Here is a tiny trained network, its code and every weight. The questions are about switching its units off for an input and a target symbol, where a switched-off unit gives its printed mean instead of its output.

import numpy as np


def w(rows, s, z=0):
    codes = np.array(rows[::2]) - 128.0
    scale = np.full(codes.shape[1], s)
    scale[-1] = z or s
    return codes * scale


def f(y):
    return y / 2 * (1 + np.tanh(0.7978845608 * (y + 0.044715 * y**3)))


def softmax(a):
    e = np.exp(a - a.max(-1, keepdims=True))
    return e / e.sum(-1, keepdims=True)


def log_softmax(a):
    a = a - a.max(-1, keepdims=True)
    return a - np.log(np.exp(a).sum(-1, keepdims=True))


def net(x, mask):
    ids = ['αβδζηθλμξπστφψ'.index(c) for c in x.split()]
    T = len(ids)
    res = E[ids] + P[:T]
    u = 0
    for l in range(2):
        r = res
        for j in range(3):
            rows = slice(2 * j, 2 * j + 2)
            q, k, v = (r @ M[l][rows].T for M in (Q, K, V))
            z = softmax(np.where(np.tri(T) > 0, q @ k.T / 2**0.5, -1e9)) @ v
            o = O[l][rows]
            res = res + np.where(mask[u + j], z, o[:, -1]) @ o[:, :-1]
        u += 3
        y = f(res @ A[l][:, :-1].T + A[l][:, -1])
        res = res + np.where(mask[u : u + 4], y, B[l][:, -1]) @ B[l][:, :-1]
        u += 4
    return log_softmax(res[-1] @ U[:, :-1].T + U[:, -1])


Q, K, V, O, A, B = {}, {}, {}, {}, {}, {}
E = w([
[124,117,147,166],'α',
[191,72,201,161],'β',
[172,88,123,166],'δ',
[152,184,213,6],'ζ',
[92,142,68,155],'η',
[117,113,149,165],'θ',
[127,129,109,123],'λ',
[158,42,199,196],'μ',
[185,104,229,46],'ξ',
[131,131,113,116],'π',
[123,136,53,131],'σ',
[79,133,217,130],'τ',
[43,193,113,94],'φ',
[204,86,199,99],'ψ',
],0.017)
P = w([
[115,151,72,130],'0',
[165,244,159,181],'1',
[99,79,65,126],'2',
[130,158,112,130],'3',
[232,167,246,185],'4',
[108,74,65,113],'5',
],0.012)
Q[0] = w([
[120,125,118,67],'L0H0',
[132,92,131,136],'L0H0',
[158,150,56,76],'L0H1',
[78,167,166,253],'L0H1',
[110,184,138,107],'L0H2',
[197,132,105,141],'L0H2',
],0.022)
K[0] = w([
[117,105,101,44],'L0H0',
[132,98,146,166],'L0H0',
[202,134,29,94],'L0H1',
[16,194,157,252],'L0H1',
[95,146,117,57],'L0H2',
[203,161,97,147],'L0H2',
],0.018)
V[0] = w([
[2,74,144,160],'L0H0',
[204,55,46,140],'L0H0',
[135,159,108,251],'L0H1',
[21,139,192,174],'L0H1',
[233,124,99,136],'L0H2',
[94,231,214,253],'L0H2',
],0.0082)
O[0] = w([
[209,162,43,94,78],'L0H0',
[128,166,167,47,91],'L0H0',
[139,109,241,84,167],'L0H1',
[202,125,98,72,185],'L0H1',
[131,129,157,193,155],'L0H2',
[254,97,109,112,254],'L0H2',
],0.0087,0.0053)
A[0] = w([
[219,144,174,140,253],'L0N0',
[109,33,42,53,22],'L0N1',
[27,83,129,169,46],'L0N2',
[198,253,141,125,184],'L0N3',
],0.011,0.0032)
B[0] = w([
[32,181,68,114,253],'L0N0',
[88,1,233,159,154],'L0N1',
[204,142,163,63,137],'L0N2',
[91,78,174,252,181],'L0N3',
],0.0089,0.014)
Q[1] = w([
[86,37,160,131],'L1H0',
[185,90,211,156],'L1H0',
[56,235,52,189],'L1H1',
[6,66,136,142],'L1H1',
[52,168,84,105],'L1H2',
[137,228,91,70],'L1H2',
],0.015)
K[1] = w([
[33,117,145,129],'L1H0',
[128,148,193,185],'L1H0',
[249,185,231,111],'L1H1',
[78,184,147,29],'L1H1',
[91,155,61,82],'L1H2',
[135,107,101,64],'L1H2',
],0.018)
V[1] = w([
[129,149,89,77],'L1H0',
[118,118,110,81],'L1H0',
[204,156,214,126],'L1H1',
[129,109,122,104],'L1H1',
[130,189,127,115],'L1H2',
[144,10,138,167],'L1H2',
],0.012)
O[1] = w([
[88,155,181,121,1],'L1H0',
[69,128,177,119,30],'L1H0',
[145,201,254,4,81],'L1H1',
[138,126,83,118,120],'L1H1',
[56,169,106,118,137],'L1H2',
[242,64,163,145,117],'L1H2',
],0.007,0.0078)
A[1] = w([
[246,157,156,57,3],'L1N0',
[170,177,128,71,166],'L1N1',
[87,27,142,89,3],'L1N2',
[179,137,178,154,25],'L1N3',
],0.013,0.0035)
B[1] = w([
[111,124,5,172,128],'L1N0',
[157,167,203,37,132],'L1N1',
[120,213,121,120,254],'L1N2',
[97,124,55,201,119],'L1N3',
],0.019,0.0049)
U = w([
[132,200,163,212,73],'α',
[119,152,164,166,129],'β',
[135,116,191,118,254],'δ',
[93,191,79,120,15],'ζ',
[114,87,86,85,184],'η',
[141,107,115,114,136],'θ',
[104,134,104,113,63],'λ',
[100,110,107,103,122],'μ',
[162,160,162,99,155],'ξ',
[98,132,112,107,82],'π',
[41,98,90,79,122],'σ',
[208,73,104,122,189],'τ',
[195,170,134,151,29],'φ',
[216,251,92,102,145],'ψ',
],0.011,0.0067)

Each question gives the input, a string of symbols that net reads in full, and the target symbol t.
The units are the heads (2 rows each of Q, K, V and O) and the neurons (one row each of A and B). Each row of codes is followed by its name. A weight is (code - 128) times the scale printed after its matrix; where a second scale follows, it is the last column's (O, A, B and U).
mask holds one flag per unit, layer by layer, with each layer's heads first. A switched-off unit (its flag False) gives its mean, the last column of its rows in O or B, instead of its output. The means were averaged over made-up inputs and are rounded, as every weight is.
A unit's drop is (log p(t) with every unit on - log p(t) with that unit switched off) / (log p(t) with every unit on - log p(t) with every unit switched off).
The circuit of an input: a set's keep is (log p(t) with only the set's units on - log p(t) with every unit switched off) / (log p(t) with every unit on - log p(t) with every unit switched off). Starting from the 12 units with the biggest drops (on a tie, the unit counted first), units are removed one at a time, each time the one whose removal leaves the highest keep (on an exact tie, the one counted first), for as long as the keep stays at least 0.8.
units of the circuit, in order: the units of the circuit, biggest drop first
k most important neurons: the k neurons with the biggest drops, biggest first
k most important neurons of layer l: the k neurons of layer l with the biggest drops, biggest first
input τ τ ξ ψ, target τ: 2 most important neurons of layer 0 -> [L0N0; L0N3]
input τ δ σ, target τ: units of the circuit, in order -> [L0N0]
input τ τ θ α σ θ, target ψ: 3 most important neurons -> [L1N2; L0N1; L0N3]
input τ μ μ α, target τ: units of the circuit, in order -> [L1H2; L0H2]
input τ τ δ δ, target τ: 3 most important neurons -> [L1N2; L0N3; L0N0]
input δ σ α, target τ: 4 most important neurons -> [L0N0; L0N3; L1N2; L0N2]
input ψ τ τ σ, target ψ: units of the circuit, in order -> [L1H1; L0H1; L0N3; L0N1]
input τ σ τ δ, target τ: units of the circuit, in order -> [L1H2; L1N2; L0H2]
input β δ ξ, target τ: 3 most important neurons -> [L0N0; L0N3; L1N1]
input σ δ ψ τ, target σ: units of the circuit, in order -> [L0H2; L1H2; L0N3]
input ψ τ ψ δ, target ψ: units of the circuit, in order -> [L0H2; L1H1; L0H1; L1N0]
input σ τ ψ τ, target σ: 2 most important neurons of layer 0 -> [L0N0; L0N1]
input ψ τ ξ π η ξ, target ψ: 4 most important neurons -> [L1N2; L0N0; L0N1; L0N3]
input τ τ τ τ τ η, target ψ: units of the circuit, in order -> [L1N2; L0N1; L0H2]
input α π φ, target ζ: units of the circuit, in order -> [L1N2; L0H2; L0N1]
input τ τ π π τ π, target ψ: most important neuron -> [L1N2]
input τ τ α, target ψ: units of the circuit, in order -> [L1N2; L0N1; L0H2; L0H1]
input ψ σ ξ μ, target ψ: 2 most important neurons of layer 0 -> [L0N0; L0N2]
input τ δ θ, target τ: 2 most important neurons -> [L0N3; L0N0]
input τ δ τ μ, target τ: units of the circuit, in order -> [L1H2]
input η δ ψ μ β ζ, target σ: 3 most important neurons -> [L0N0; L0N3; L1N2]
input τ τ σ δ ψ, target α: 3 most important neurons -> [L0N0; L0N3; L0N1]
input σ δ θ μ τ τ, target ψ: 2 most important neurons -> [L0N0; L1N2]
input θ δ τ, target ψ: 3 most important neurons -> [L1N2; L0N0; L0N3]
input σ τ δ σ τ φ, target ζ: 3 most important neurons -> [L1N2; L0N1; L0N0]
